Below is a small trained network, with its code and all its weights. Each question gives an input and a target symbol and asks what happens when units are switched off, that is, made to give their printed mean instead of their output.

import numpy as np


def w(rows, s, z=0):
    codes = np.array(rows[::2]) - 128.0
    scale = np.full(codes.shape[1], s)
    scale[-1] = z or s
    return codes * scale


def f(y):
    return np.maximum(y, 0)


def softmax(a):
    e = np.exp(a - a.max(-1, keepdims=True))
    return e / e.sum(-1, keepdims=True)


def log_softmax(a):
    a = a - a.max(-1, keepdims=True)
    return a - np.log(np.exp(a).sum(-1, keepdims=True))


def net(x, mask):
    ids = ['γεηθμτ'.index(c) for c in x.split()]
    T = len(ids)
    res = E[ids] + P[:T]
    r = res
    for j in range(2):
        rows = slice(3 * j, 3 * j + 3)
        q, k, v = (r @ M[0][rows].T for M in (Q, K, V))
        z = softmax(np.where(np.tri(T) > 0, q @ k.T / 3**0.5, -1e9)) @ v
        o = O[0][rows]
        res = res + np.where(mask[j], z, o[:, -1]) @ o[:, :-1]
    y = f(res @ A[0][:, :-1].T + A[0][:, -1])
    res = res + np.where(mask[2:26], y, B[0][:, -1]) @ B[0][:, :-1]
    return log_softmax(res[-1] @ U[:, :-1].T + U[:, -1])


Q, K, V, O, A, B = {}, {}, {}, {}, {}, {}
E = w([
[13,179,103,91],'γ',
[99,99,76,124],'ε',
[173,24,54,177],'η',
[65,179,49,135],'θ',
[42,65,144,84],'μ',
[124,7,113,134],'τ',
],0.013)
P = w([
[226,144,151,141],'0',
[27,94,46,146],'1',
[129,201,122,63],'2',
[40,89,46,141],'3',
[75,163,184,242],'4',
[27,87,43,131],'5',
[119,154,94,9],'6',
[32,85,42,141],'7',
[111,205,203,252],'8',
[33,77,38,145],'9',
[86,132,117,37],'10',
],0.014)
Q[0] = w([
[116,200,142,146],'H0',
[129,96,185,165],'H0',
[159,159,105,165],'H0',
[210,157,78,10],'H1',
[99,85,46,14],'H1',
[214,179,227,85],'H1',
],0.012)
K[0] = w([
[91,118,154,143],'H0',
[91,128,141,140],'H0',
[97,57,129,167],'H0',
[110,128,141,217],'H1',
[164,183,248,190],'H1',
[44,89,102,165],'H1',
],0.016)
V[0] = w([
[102,140,164,105],'H0',
[155,168,124,72],'H0',
[150,117,169,117],'H0',
[139,138,4,165],'H1',
[124,178,113,146],'H1',
[143,91,117,207],'H1',
],0.017)
O[0] = w([
[138,147,118,137,87],'H0',
[142,115,98,130,115],'H0',
[127,125,89,105,4],'H0',
[84,42,254,30,248],'H1',
[141,182,145,3,135],'H1',
[108,115,200,198,203],'H1',
],0.014,0.0045)
A[0] = w([
[138,47,164,73,136],'N0',
[102,105,41,139,62],'N1',
[181,80,128,177,236],'N2',
[127,151,148,148,148],'N3',
[192,89,167,142,161],'N4',
[147,125,225,108,97],'N5',
[171,138,133,189,165],'N6',
[226,173,123,31,119],'N7',
[122,160,143,45,99],'N8',
[184,202,255,177,105],'N9',
[134,115,136,36,201],'N10',
[76,145,55,133,91],'N11',
[203,167,94,74,84],'N12',
[193,173,78,149,207],'N13',
[84,115,121,215,37],'N14',
[103,181,136,99,115],'N15',
[156,108,129,81,254],'N16',
[63,79,46,3,36],'N17',
[86,128,73,210,24],'N18',
[196,225,195,230,215],'N19',
[209,86,122,91,205],'N20',
[97,138,109,67,79],'N21',
[140,131,117,55,164],'N22',
[132,135,248,115,69],'N23',
],0.0096,0.0074)
B[0] = w([
[137,148,142,111,248],'N0',
[169,105,97,104,168],'N1',
[92,156,125,102,182],'N2',
[126,123,130,119,142],'N3',
[107,143,130,137,164],'N4',
[162,144,94,124,217],'N5',
[102,172,115,119,154],'N6',
[149,5,142,179,175],'N7',
[151,150,120,141,189],'N8',
[99,87,140,133,164],'N9',
[116,158,143,157,229],'N10',
[146,103,132,122,180],'N11',
[97,142,143,157,155],'N12',
[112,129,147,111,169],'N13',
[177,141,152,120,190],'N14',
[135,105,133,134,162],'N15',
[95,164,130,139,196],'N16',
[131,116,109,144,234],'N17',
[161,146,163,155,178],'N18',
[85,60,78,81,160],'N19',
[121,175,113,143,157],'N20',
[142,123,126,140,176],'N21',
[136,159,109,138,189],'N22',
[178,108,113,108,237],'N23',
],0.014,0.015)
U = w([
[138,138,131,246,127],'γ',
[108,252,136,114,187],'ε',
[167,76,121,98,142],'η',
[255,165,93,144,2],'θ',
[131,120,24,81,155],'μ',
[5,124,119,131,143],'τ',
],0.0078,0.0051)

Each question gives the input, a string of symbols that net reads in full, and the target symbol t.
The units are the heads (3 rows each of Q, K, V and O) and the neurons (one row each of A and B). Each row of codes is followed by its name. A weight is (code - 128) times the scale printed after its matrix; where a second scale follows, it is the last column's (O, A, B and U).
mask holds one flag per unit, heads first, then neurons. A switched-off unit (its flag False) gives its mean, the last column of its rows in O or B, instead of its output. The means were averaged over made-up inputs and are rounded, as every weight is.
A unit's drop is (log p(t) with every unit on - log p(t) with that unit switched off) / (log p(t) with every unit on - log p(t) with every unit switched off).
The circuit of an input: a set's keep is (log p(t) with only the set's units on - log p(t) with every unit switched off) / (log p(t) with every unit on - log p(t) with every unit switched off). Starting from the 12 units with the biggest drops (on a tie, the unit counted first), units are removed one at a time, each time the one whose removal leaves the highest keep (on an exact tie, the one counted first), for as long as the keep stays at least 0.8.
circuit, biggest first: the units of the circuit, biggest drop first
most important unit: the unit with the biggest drop
k most important neurons: the k neurons with the biggest drops, biggest first
which heads matter: for each layer, one digit per head in row order, 1 if its drop is at least 0.15 and else 0, layers parted by /
input γ ε η η τ γ ε γ μ, target ε: which heads matter : 01
input τ γ η ε τ, target η: which heads matter : 01
input η γ γ, target η: which heads matter : 01
input γ ε ε γ θ τ γ γ τ η η, target τ: most important unit : N19
input μ γ γ τ ε τ η η μ τ ε, target μ: circuit, biggest first : (H1, N19)
input μ θ γ γ γ γ η η, target θ: circuit, biggest first : (H1, N1)
input τ γ γ, target τ: 2 most important neurons : (N19, N23)
input θ η ε η μ ε μ η, target ε: which heads matter : 01
input θ μ ε, target θ: 2 most important neurons : (N7, N23)
input ε η τ θ η τ μ ε, target τ: circuit, biggest first : (N23, N5)
input τ ε η η τ γ θ, target τ: circuit, biggest first : (N19, H1, N23)
input μ ε η ε γ θ, target θ: 3 most important neurons : (N18, N1, N14)
input ε ε η μ ε, target η: circuit, biggest first : (N23, H1)
input τ γ ε ε θ, target ε: 2 most important neurons : (N7, N19)
input θ μ τ, target θ: 3 most important neurons : (N7, N23, N5)
input γ γ ε η τ γ μ θ ε η, target μ: circuit, biggest first : (H1)
input ε γ η γ μ ε μ θ, target τ: 2 most important neurons : (N23, N5)
input τ η γ μ μ τ η, target μ: 2 most important neurons : (N19, N1)
input θ η γ, target θ: 2 most important neurons : (N7, N23)
input τ η θ τ γ θ η γ γ γ, target γ: circuit, biggest first : (H1)
input ε η γ γ ε ε γ θ ε μ η, target ε: which heads matter : 00
input γ γ γ τ, target μ: which heads matter : 01
input γ γ θ γ η, target θ: 4 most important neurons : (N7, N23, N5, N8)
input μ γ η γ γ γ η τ, target θ: 3 most important neurons : (N18, N1, N14)
